The rows lie along a hidden order. The number after each row says roughly how far along it the row is, from 0 to 20. A new part has a new order.
(in the rows, 128 means zero)
[ 99 105 125 141 129 100 139 134 138 124  86 104 141  74 102 118 146 136
 129 126 129 144 127 117 143 168 147 135 155 105 123 132 131 111 133 120
 131 177 144 128 162] : 6
[ 73  94 120 136 124  93 156 153 137 118  65  96 150  36 102 108 151 137
 123 117 134 155 126 120 166 197 148 144 169 132  72 133 123 111 138 105
 132 192 125 114 166] : 2
[ 57  79 107 128 114 106 195 152 126 116  48 103 156   4  97 111 124 141
 119 102 136 163 141 130 164 223 144 143 165 151  46 124 115 120 136 103
 122 186  95 105 156] : 0
[134 131 129 147 138 122 116 128 134 133 106 114 128 106 117 130 150 132
 140 137 123 136 128 116 123 128 136 134 137  94 122 122 145 119 122 133
 118 153 146 125 136] : 9
[179 161 152 174 171 128  27  87 150 138 175 144 105 249 123 141 171 118
 138 168 110  81 108 104  91  22 141 117 107  44 216 132 154 107 124 156
 145 117 202 157 121] : 20
[127 121 129 165 156 113 100 113 146 136  96 116 127 126 118 122 178 130
 139 145 125 122 123 105 128 151 145 134 142  31 155 124 153 104 123 135
 132 151 168 129 142] : 9
[126 127 129 162 148 116 102 112 140 133 102 113 127 125 110 127 163 129
 138 142 126 133 124 112 130 130 147 134 139  82 142 124 149 108 123 133
 132 120 156 127 152] : 9
[165 151 147 198 180 108  52  72 155 139 159 143 113 241 127 134 192 117
 140 164 117  81 108  99 100  27 146 118 107  24 209 132 163  98 125 148
 149 140 210 151 132] : 18
[ 85 102 117 112 111 105 176 162 131 119  77 102 150  24 104 113 124 141
 121 107 133 160 134 129 159 204 140 147 163 150  64 130 116 121 136 105
 121 182 104 110 159] : 2
[ 71  93 123 139 131  88 150 143 140 118  60  96 152  36  91 109 148 137
 124 116 136 156 129 118 163 190 150 145 166 128  81 134 129 105 140 103
 142 198 129 110 169] : 2
[170 153 154 189 177 103  42  75 158 137 165 138 106 255 128 139 185 121
 139 169 115  75 105 100  97  11 145 115 113  31 215 136 159 102 127 153
 153 132 216 158 133] : 20
[ 74  95 114 116 113 101 169 154 134 116  58 101 155   7  91 112 124 141
 122 104 135 161 137 128 167 212 140 144 167 153  66 128 118 119 135 103
 125 189 104 109 159] : 0
[130 126 128 146 137 115 118 125 136 132  83 112 132 104 107 128 164 135
 135 133 124 141 125 115 128 148 141 137 144  92 120 126 138 114 126 127
 124 157 145 124 135] : 8
[159 135 128 145 135 128 114 126 128 135  81 124 125 105 123 132 149 133
 137 138 122 134 127 115 118 118 138 133 130  93 138 120 144 122 119 136
 117 145 143 126 127] : 9
[141 140 140 204 185 115  47  81 154 143 137 131 119 219 129 131 204 122
 144 162 120  89 111  96 111  57 154 126 128  30 212 125 171  88 124 143
 149 151 218 142 139] : 15
[ 99 106 116  98  96 121 174 161 116 118  66 106 146  29 108 120 107 141
 123 106 128 168 138 136 147 201 131 144 148 171  72 126 112 141 129 111
 104 153  89 112 142] : 2
[143 136 132 181 155 115  95 108 135 138 117 122 112 149 119 137 164 130
 141 145 119 111 122 112 111 111 137 129 125  74 160 120 154 115 116 145
 124 139 166 132 132] : 11
[ 77  98 122 133 124  94 148 157 140 120  68  97 151  64  90 112 145 138
 124 117 135 151 127 121 162 180 148 141 162 124  51 132 128 109 138 101
 133 196 128 121 171] : 3
[ 89 100 125 131 129  89 140 145 139 120  73  99 145  59  96 113 151 138
 127 124 133 154 126 118 160 181 146 143 167 103  90 133 122 111 138 111
 136 193 133 119 172] : 4
[131 121 128 144 137 116 125 120 135 132  96 116 128  99 121 128 152 134
 136 138 122 133 124 116 120 120 137 136 134  94 128 123 140 118 120 134
 119 149 145 125 128] : 9
[ 78  99 124 137 134  87 129 139 142 120  69  96 144  70  93 111 151 136
 128 114 131 154 123 116 157 180 148 147 182 109 119 134 131 108 138 107
 139 192 134 125 170] : 4
[ 61  93 129 182 161  56  96 126 166 122  59  92 149 105  81 104 200 133
 128 128 140 134 117 101 174 159 171 144 174  68 122 140 149  72 148 101
 166 232 183 118 205] : 5
[ 51  82 123 161 146  74 131 134 155 117  50  89 155  54  82 106 168 135
 126 119 138 141 122 114 185 179 158 144 173  98  97 137 135  88 146  96
 153 219 153 117 193] : 2
[ 81  94 119 127 116 105 168 163 133 117  60 102 150  33 100 114 131 136
 123 104 132 157 132 126 158 202 140 143 164 149  70 131 122 119 136 105
 126 181 106 112 161] : 2
[122 121 128 149 141 108 115 129 136 131  90 115 129  90 111 125 148 134
 134 132 126 135 126 106 131 143 147 136 143  88 113 125 139 118 126 128
 126 158 154 122 139] : 8
[101 106 126 138 131  95 135 137 146 122  76 103 141  71 100 117 151 136
 129 126 129 148 126 118 146 180 148 142 160 109 101 131 132 111 134 116
 133 181 155 124 162] : 5
[106 115 125 134 128 102 136 138 138 124  84 104 140  67 102 120 143 137
 128 120 131 147 126 121 148 177 141 140 153 124  92 128 130 121 132 117
 124 172 136 120 150] : 6
[ 80 100 118 131 121  96 160 160 134 118  56 101 149  31  98 111 142 138
 123 110 134 153 132 124 164 203 143 145 162 132  79 130 121 119 138 104
 131 186 114 111 158] : 2
[ 64  91 120 130 124  95 154 150 138 118  61 103 155  36  94 110 146 133
 124 113 135 154 130 119 167 198 148 146 168 129  73 132 128 108 140 103
 133 193 129 114 177] : 2
[190 162 151 173  99 122  27  85 149 136 180 145 105 255 132 142 175 119
 139 163 115  77 107 108  94   1 139 114 105  54 220 135 156 108 127 154
 153 114 203 157 129] : 20
[158 144 129 166 151 133  99 113 134 138 109 126 118 106 127 134 164 130
 141 144 118 117 124 111 110  82 136 130 120  80 161 118 148 116 116 145
 119 143 169 134 120] : 12
[148 135 129 163 153 125  97 120 138 136 106 121 122 122 120 131 163 132
 138 142 121 130 124 113 116 114 140 128 132  79 144 123 149 112 119 137
 122 147 158 123 132] : 10
[179 155 140 180 167 125  46  93 143 142 153 139 108 228 132 139 173 123
 140 163 114  96 115 107  96  50 139 121 117  56 187 123 158 111 116 150
 130 122 194 140 117] : 16
[143 133 135 178 168 116  78 101 144 140 122 125 122 163 136 131 178 128
 143 154 120 106 119 110 111  99 144 130 126  49 179 121 156  99 119 144
 132 140 180 132 137] : 12
[136 130 132 165 157 119  93 114 144 138 111 118 125 154 117 129 168 130
 141 148 122 117 123 107 119 114 142 132 130  64 165 121 154 104 121 138
 130 141 169 131 113] : 10
[178 162 151 183 169 125  32  81 149 139 166 134 103 248 133 141 175 117
 138 164 115  80 109 109  94  30 140 115 107  57 212 132 157 115 123 155
 144 107 204 154 119] : 19
[148 135 135 188 171 121  69  92 149 143 131 140 114 176 121 133 187 125
 143 159 119 100 119 101 109  71 146 126 121  48 192 122 161 104 121 145
 135 136 191 138 133] : 13
[101 114 129 158 155  91 107 124 147 127  99 103 135  94 101 120 172 132
 133 135 130 127 124 109 148 150 151 141 150  82 125 131 141  96 134 122
 140 172 161 125 170] : 7
[196 175 139 148 151 151  76  99 126 137 165 148 103 229 142 149 142 122
 136 155 109  96 117 118  82  62 125 114 104  77 198 121 142 133 108 152
 114  83 172 147  93] : 18
[ 77 115 123 135 130  93 143 144 142 119  68  98 146  57  92 113 156 140
 126 118 132 152 127 118 163 183 149 145 156 118  92 134 130 111 137 109
 135 194 132 119 172] : 4
[129 127 130 165 149 121 103 114 140 136 107 117 127 103 115 129 166 131
 138 141 123 126 124 112 125 132 144 134 136  76 144 124 149 111 121 137
 126 168 160 127 136] : 9
[171 155 139 176 163 136  70  90 131 140 149 139 108 201 138 146 160 123
 140 156 112 112 117 111  89  84 134 119 109  65 200 121 149 118 113 154
 122 107 174 141 113] : 16
[117 128 133 157 143 109 111 125 135 130  80 114 128 112 121 125 159 132
 137 136 124 133 123 110 124 133 142 136 141  83 131 124 142 113 122 129
 124 158 146 127 147] : 9
[ 92 102 126 137 130  99 134 136 139 119  72 109 141  13  98 119 146 137
 128 127 130 147 125 120 149 163 150 141 155 116 104 131 129 115 134 114
 131 184 136 119 161] : 5

[132 143 138 135 128 115 121  90 104  82 108  80 104  78  97  75  65 101
 104 115 130 139 138 157 165 168 162 172 173 160 193 188 157 165 175 150
 167 149 143 125 134 126 120 104  77  65  90  86  81 109 103 103 118 122
 127 141 136 124 140 129 171 144 159 148 156 151 131 151 124 105 126 109
 119 115  93 112  91  81  91  90 108 109  70 106 106 113 126 131 144 154
 180 196 179 169 154 159 155 150 148 154 145 160 131 151 123 126 127  81
 105  81  97 108  69 109 110  80  89 107  95 121 136 141 122 135 143 166
 144 180 157 179 188 160 153 155 153 141 125 129 120 136 117  89 107  94
  97] : 14
[141 136 136 122 121 108 101  94  99  97  88  92  92 109 118 127 124 151
 153 167 160 180 172 181 163 142 140 130 117 114  89 100 108 106  98 109
 106 126 128 135 147 159 152 157 163 164 146 136 128 119 112  97  99  99
  98  84 111 103 117 126 124 133 149 150 167 194 164 166 177 157 144 136
 117 119 102  94  86 106  81  96 114 103 113 115 135 145 141 162 180 153
 163 145 154 141 126 120 109 107 104 100  99  99 108  96 116 131 146 151
 151 165 157 150 167 152 163 148 143 125 118  97  93  89  83  92  96  84
 106  93 117 130 138 140 141 151 160 146 146 142 132 127 119 112 104  97
  99] : 20
[142 145 132 135 117 114 108  80  98  83  99  90  89  95 105 113 107 125
 141 148 165 165 168 191 184 169 166 160 154 144 137 139 107 111 111 103
  68  85  96  97 108 119 117 123 120 139 132 159 146 150 149 164 158 149
 149 137 126 103 106  86  88  92 100 112 108  88 104 107 104 111 131 137
 163 160 167 181 158 166 189 162 149 153 143 136 125 107 115  97  75 105
  95 107  86  94 110 108 127 125 133 138 149 156 145 187 166 143 157 132
 141 132 124 119  99 108 102 109  82 101  97 110 118 133 118 132 149 167
 150 184 152 186 179 159 153 166 153 140 130 124 112 109 109  88  98  78
  93] : 18
[124 144 150 129 139 121 126 107 119  78 119  80 140  77 105  72  22  96
  89  97  96 120 101 114 132 130 126 133 134 133 170 178 155 166 182 158
 214 210 184 181 182 197 183 164 154 133 146 147 127 134 116 110 122 102
 102  88 120  84 103  97  73  75  91  93 113 105  98 137 104  96 140 123
 159 147 148 164 139 175 152 168 153 153 163 143 139 138 127 136 150 134
 140 119 115  98  97  80 103  93  95  92  95 117  95  81  75 114 129  79
 121 107 137 136 107 142 176 147 168 160 150 176 203 167 151 163 179 162
 147 160 156 177 182 147 127 135 129 120 111 117 103 131 115  87 103  88
 100] : 10
[127 146 150 129 133 120 119  98 112  70 111  81 126  76 103  77  27  99
 104 114 117 142 125 148 165 155 156 167 162 157 205 192 158 174 184 160
 199 183 159 144 150 154 129 121  86  49  96  86  89 105 105  88 113  88
 102  99 126 100 134 123 139 122 150 141 167 172 132 171 151 134 157 133
 154 137 126 132 102 115  85  98 117  98  66  79  77  74  95  96 103 116
 127 128 137 136 134 155 160 156 153 155 157 188 144 173 150 149 183 122
 150 134 136 126  70 121 135  86  79  93  92  76  98  80  51  80 119  91
 108 122 131 159 175 155 144 159 168 154 139 166 157 193 153 141 151 132
 124] : 13
[124 144 141 130 129 112 116  86 103  70 109  73 117  77 105  75  54 106
 107 122 131 156 145 170 175 165 170 169 168 157 197 206 150 162 165 140
 158 134 136 115 132 120 117  99  78  46  90  89  84 111 108 111 129 120
 136 146 146 132 151 133 174 138 141 138 153 145 115 147 108  82 119  92
 127 109  89 114  85  89  86  94 117 120  88 120 122 134 138 153 188 170
 192 193 177 170 155 156 163 140 135 137 132 142 111 111  93 114 115  54
 105  83 100 110  64 118 132 108 121 129 126 147 176 161 138 149 172 166
 137 158 151 163 170 136 128 129 117 116 108 110 100 134 117  86 112 116
 107] : 15
[161 140 137 134 116 123 104 109 104 111  74 107  32  93  78 111 111 105
 132 120 152 137 151 148 155 148 170 170 185 156 192 166 164 143 126 132
 115 101  97  97  91  94  84 101  92  95 113 110 136 123 143 145 140 148
 155 167 147 171 150 168 151 156 144 133 117 104 126  81  98 114  93 106
  78  89  94  84 107 108 124 133 136 145 195 159 163 146 145 162 165 150
 141 143 143 140 132 134 105 111 106  90  95  65 107  91 104 107  72 138
 119 128 126 133 188 140 144 173 178 146 166 168 131 142 159 131 113 106
 120 102  95  77  68  95 102  96  89 105 118 119 130 112 131 173 152 161
 169] : 16
[129 142 151 125 138 123 119 119 119  84 111  84 114  82  99  80  29  96
  91  99  92 107 113 117 133 123 132 149 139 140 175 175 167 174 182 161
 202 202 181 174 175 186 171 158 152 143 141 136 127 120 116  96 116  98
  96  79 116  84 108  96  70  84  97  99 117 125 113 138 130 120 146 136
 150 147 156 155 144 176 136 166 152 146 165 131 128 128 117 123 132 115
 107  85  96 101  99  90  96 104 103  90 101 115 103  82  92 123 138 110
 135 131 151 143 117 154 184 157 179 162 169 166 190 158 158 158 166 138
 138 119 138 136 137 116 104 111  96  94  98  97  86 106 103  93  99  97
 111] : 10
[138 133 150 117 142 125 117 150 124 112 101  99  86  94  95 106  39 109
  99  99  74  98 103  81 102  75 104 118 108 115 128 111 160 144 139 134
 150 174 164 163 149 161 166 160 196 207 186 173 179 158 163 148 165 145
 159 150 157 160 151 165  98 122 116 105 117 133 119 111 114 119 112 108
  74  91  96  73  82 122  62 118 121  93 124  97 109 132 119 143 166 135
 139 108 161 178 145 176 150 173 171 169 167 170 145  99 126 132 144 140
 120 113 110 107  44 125  98 101  99  98 120  67  81  56  92 112 104  68
 115  49 110  83  94  99  97  95 111 114 128 129 121 141 139 164 146 172
 170] : 6
[148 139 145 137 134 135 120 136 125 121 107 104  77  99  94  92  56  88
  97  92  90  87  94  85  98  98 112 111 110 122 132 116 143 142 139 143
 164 173 159 169 157 175 170 174 186 201 161 183 174 158 162 158 160 146
 149 144 144 148 137 141 112 121 113 114 109 105 119  98 101 103 100 100
  87  98 100  88  94 111  98 115 123 114 134 122 132 131 134 144 162 142
 149 151 161 164 152 168 151 160 156 157 153 151 140 128 136 126 114 127
 116  99 101 101  60 112  90  98  84  99 110  80  76  74  89 102 102  88
 113  90 117 111 114 122 125 133 144 142 143 152 150 149 141 169 154 172
 166] : 7
[145 145 152 141 136 144 131 131 129 121 122 118 121 107 111 107  64  89
  99 101  94  90  91  89 114  93  93  96  91 109  73  87 102 106 105 110
  99 115 118 114 130 144 132 139 132 144 149 160 161 150 160 164 177 153
 171 190 167 174 170 169 190 166 172 162 181 180 151 153 166 152 149 149
 149 138 141 134 127 141 119 121 127 113 108 113 105  73 103  98  85  88
  77  85  85  90  95  96  94 103 108 100 108 109 107 107 119 123 113 117
 131 134 135 131 134 138 159 140 156 140 157 153 163 160 154 150 157 142
 150 160 146 176 174 158 139 144 138 131 127 132 124 132 115 124 116  98
 113] : 2
[160 149 152 150 130 154 129 134 133 135 114 132  91 125 112 118  90  86
 116  97 108  82  90  91  87  88  94  94 100 112  84  81 100 100  90 112
  71  83  83  90 100 114  88 112  94 106 119 130 140 128 149 149 147 146
 150 167 145 158 155 163 183 178 178 173 178 179 171 148 169 188 155 171
 168 151 178 155 176 161 182 165 150 154 195 160 170 140 141 151 141 127
 111 131 121 127 121 129 105 118 115  98 109  85 106  97 108 107  60  99
 105  87  88  99  82 108  88  91  85 100 123 108  84 102 101 105 116  86
 122 133 111 137 128 136 132 145 139 137 133 149 149 144 136 161 154 137
 155] : 0
[140 135 142 119 121 109  99 104 101  84  86  90  85  98 115 129 120 144
 149 160 155 187 181 181 181 150 161 161 144 131 131 108 124 118 104  99
  63 103  98  95 109 117 122 129 151 151 162 163 163 144 152 135 139 123
 112  95 116 101 107 100  68  92  93  99 116 124 129 135 161 159 160 168
 165 157 175 154 150 165 132 131 129 100 103  92  79  86  94  94  91 102
  96  96 133 150 137 163 146 156 166 163 163 161 138 114 114 120 105 105
  99  67  87  95  54 122 116 119 138 131 159 164 170 167 178 174 169 152
 159 128 139 128 116 105  94  91  83  88  99  92  76  89 105 116 118 129
 138] : 19
[140 151 146 149 134 141 136 110 128 109 128 109 132 111 110  84  61  83
  96  90 105  91  85  94  96 111  94  87  93 113  79 116  88 112 117 118
 130 129 134 139 148 171 157 162 144 166 150 173 159 161 159 182 190 160
 179 201 162 162 161 140 203 152 165 155 154 149 126 141 122 115 126 115
 145 123 111 127 107  89 109  89 113 105  62 101  91  77 107  94  77 108
 110 126  96  96 109 110 116 109 116 118 131 139 125 170 156 143 165 124
 162 174 166 156 190 143 182 144 160 139 140 157 159 155 115 119 137 133
 112 146 111 122 130 118 116 124 101 105  94 108 104 114 106  85 105  76
  91] : 4
[144 139 145 137 138 132 124 131 123 121 113 116  94 104  96  97  78 100
 100  96  92  88  94  80  85  91  96  93  89 111  88  91 110 110 108 111
 104 120 126 133 130 138 144 143 158 174 160 169 165 154 162 173 168 168
 179 191 162 182 167 176 193 171 168 166 162 176 151 164 158 152 141 136
 131 123 126 111 112 117 101 106 115  99  89  91  91  91 104  92  80  99
  82  78  90  97 108 103 114 114 117 120 120 124 129 124 127 128 142 147
 144 153 146 140 168 145 155 157 170 153 152 158 159 150 165 154 145 142
 145 129 135 136 122 120 120 110 107 107 113 100  98  88  98  97  94  93
  99] : 3
[129 142 138 123 124 101 108  80  98  62 106  78 140  94 134 123 112 152
 148 164 168 201 176 188 185 162 149 139 127 127 103 117  94 105 105  99
  76 112 121 115 141 153 155 150 143 140 148 162 134 141 124 124 130 106
 102  85 106  72 102  56  92  84 107 113 136 148 127 177 164 140 170 156
 193 165 155 157 125 131 110 103 117 102  61  80  74  89 111 111 129 143
 165 174 158 155 148 152 158 144 134 136 130 146 107 106  88 112 114  64
 110  94 122 130 109 139 182 153 174 159 154 174 198 176 127 137 145 123
 104  98 107  97 125 111 105 110 103 111 114 128 136 182 160 143 160 152
 140] : 19
